Below are the code and all the weights of a small trained network. Each question names an input and a class and asks about switching units off, where a switched-off unit gives its printed mean instead of its output.

import numpy as np


def w(rows, s, z=0):
    codes = np.array(rows[::2]) - 128.0
    scale = np.full(codes.shape[1], s)
    scale[-1] = z or s
    return codes * scale


def norm(h):
    return h / np.sqrt((h * h).mean(-1, keepdims=True) + 1e-5)


def f(y):
    return np.maximum(y, 0)


def log_softmax(a):
    a = a - a.max(-1, keepdims=True)
    return a - np.log(np.exp(a).sum(-1, keepdims=True))


def net(x, mask):
    res = np.array(x, float).reshape(1, 2) / 4 @ E
    u = 0
    for l in range(4):
        y = f(norm(res) @ A[l][:, :-1].T + A[l][:, -1])
        res = res + np.where(mask[u : u + 10], y, B[l][:, -1]) @ B[l][:, :-1]
        u += 10
    return log_softmax(norm(res)[-1] @ U[:, :-1].T + U[:, -1])


A, B = {}, {}
E = w([
[37,191,21,2],'x0',
[194,225,219,62],'x1',
],0.0028)
A[0] = w([
[109,197,121,64,155],'0.n1',
[161,31,118,154,65],'0.n2',
[128,194,114,83,162],'0.n3',
[244,123,176,78,42],'0.n4',
[162,164,103,127,40],'0.n5',
[208,242,186,102,5],'0.n6',
[120,152,119,115,88],'0.n7',
[47,45,115,167,92],'0.n8',
[97,58,252,184,169],'0.n9',
[213,210,217,143,138],'0.n10',
],0.0042,0.0019)
B[0] = w([
[64,145,128,169,236],'0.n1',
[90,101,123,167,186],'0.n2',
[49,90,141,170,219],'0.n3',
[97,126,64,169,189],'0.n4',
[124,135,138,133,129],'0.n5',
[112,117,155,94,215],'0.n6',
[143,38,97,112,144],'0.n7',
[57,146,188,179,210],'0.n8',
[140,108,3,134,248],'0.n9',
[160,90,150,67,253],'0.n10',
],0.0044,0.0028)
A[1] = w([
[255,67,143,106,34],'1.n1',
[165,196,138,102,127],'1.n2',
[213,134,133,151,2],'1.n3',
[135,72,49,126,195],'1.n4',
[149,154,154,81,42],'1.n5',
[202,112,130,169,194],'1.n6',
[123,156,151,50,195],'1.n7',
[88,143,120,143,84],'1.n8',
[139,158,163,97,32],'1.n9',
[81,114,141,96,76],'1.n10',
],0.0062,0.00099)
B[1] = w([
[214,18,51,74,230],'1.n1',
[46,69,182,164,168],'1.n2',
[177,45,33,77,174],'1.n3',
[168,159,245,109,253],'1.n4',
[119,122,197,193,170],'1.n5',
[121,100,66,19,214],'1.n6',
[142,79,148,253,228],'1.n7',
[167,159,64,122,193],'1.n8',
[82,97,130,155,163],'1.n9',
[162,153,152,93,204],'1.n10',
],0.0039,0.0029)
A[2] = w([
[172,171,79,145,74],'2.n1',
[245,109,72,79,3],'2.n2',
[98,27,117,58,153],'2.n3',
[133,143,217,221,151],'2.n4',
[77,146,166,88,159],'2.n5',
[155,102,34,31,171],'2.n6',
[127,170,56,98,116],'2.n7',
[119,237,173,3,139],'2.n8',
[201,118,66,178,149],'2.n9',
[92,168,182,178,163],'2.n10',
],0.0046,0.002)
B[2] = w([
[134,150,125,129,128],'2.n1',
[137,2,125,58,196],'2.n2',
[167,158,139,118,254],'2.n3',
[83,161,115,93,217],'2.n4',
[140,147,170,85,223],'2.n5',
[153,186,153,56,245],'2.n6',
[152,199,107,68,179],'2.n7',
[202,66,113,200,213],'2.n8',
[100,120,131,81,207],'2.n9',
[132,104,137,94,213],'2.n10',
],0.0058,0.0025)
A[3] = w([
[92,100,112,81,189],'3.n1',
[213,91,207,194,147],'3.n2',
[129,254,39,100,24],'3.n3',
[201,66,50,209,202],'3.n4',
[65,94,107,242,20],'3.n5',
[160,185,112,113,111],'3.n6',
[187,143,167,63,89],'3.n7',
[165,152,193,131,76],'3.n8',
[86,113,91,86,2],'3.n9',
[30,132,89,168,185],'3.n10',
],0.0041,0.00061)
B[3] = w([
[160,125,168,120,232],'3.n1',
[161,240,49,190,189],'3.n2',
[131,214,67,98,255],'3.n3',
[82,183,135,47,222],'3.n4',
[6,81,72,255,219],'3.n5',
[25,107,35,114,172],'3.n6',
[94,107,110,209,224],'3.n7',
[118,161,146,147,156],'3.n8',
[166,115,92,139,184],'3.n9',
[191,109,89,168,234],'3.n10',
],0.0038,0.0021)
U = w([
[197,201,100,181,73],'0',
[88,254,22,30,166],'1',
[50,171,251,94,159],'2',
[40,66,42,245,154],'3',
[206,111,180,197,100],'4',
[156,150,112,138,7],'5',
[243,26,92,21,162],'6',
[156,151,113,138,13],'7',
],0.015)

Each question gives the input, the list of numbers given to net, and the class t.
The units are the neurons (one row each of A and B). Each row of codes is followed by its name. A weight is (code - 128) times the scale printed after its matrix; where a second scale follows, it is the last column's (A, B and U).
mask holds one flag per neuron, layer by layer. A switched-off neuron (its flag False) gives its mean, the last column of its row in B, instead of its output. The means were averaged over made-up inputs and are rounded, as every weight is.
A unit's drop is (log p(t) with every unit on - log p(t) with that unit switched off) / (log p(t) with every unit on - log p(t) with every unit switched off).
unit that matters most: the unit with the biggest drop
top k neurons: the k neurons with the biggest drops, biggest first
k most important neurons of layer l: the k neurons of layer l with the biggest drops, biggest first
drop of u: that unit's drop, to one decimal
input [-2,7], class 4: unit that matters most	0.n6
input [7,6], class 2: top 4 neurons	0.n9, 2.n5, 1.n7, 2.n8
input [3,3], class 2: 2 most important neurons of layer 1	1.n7, 1.n6
input [3,-6], class 1: 3 most important neurons of layer 1	1.n7, 1.n8, 1.n5
input [0,0], class 0: top 2 neurons	0.n10, 0.n8
input [-2,8], class 4: top 2 neurons	0.n10, 0.n6
input [-1,5], class 4: top 2 neurons	0.n10, 0.n8
input [-8,-4], class 6: top 3 neurons	0.n1, 0.n3, 1.n6
input [1,-2], class 1: 4 most important neurons of layer 1	1.n7, 1.n4, 1.n8, 1.n2
input [8,8], class 2: top 2 neurons	0.n9, 1.n7
input [-1,-1], class 3: 2 most important neurons of layer 1	1.n1, 1.n10
input [4,-7], class 1: drop of 1.n7	2.2
input [-1,-2], class 3: drop of 0.n8	1.0
input [0,2], class 2: drop of 1.n1	0.1
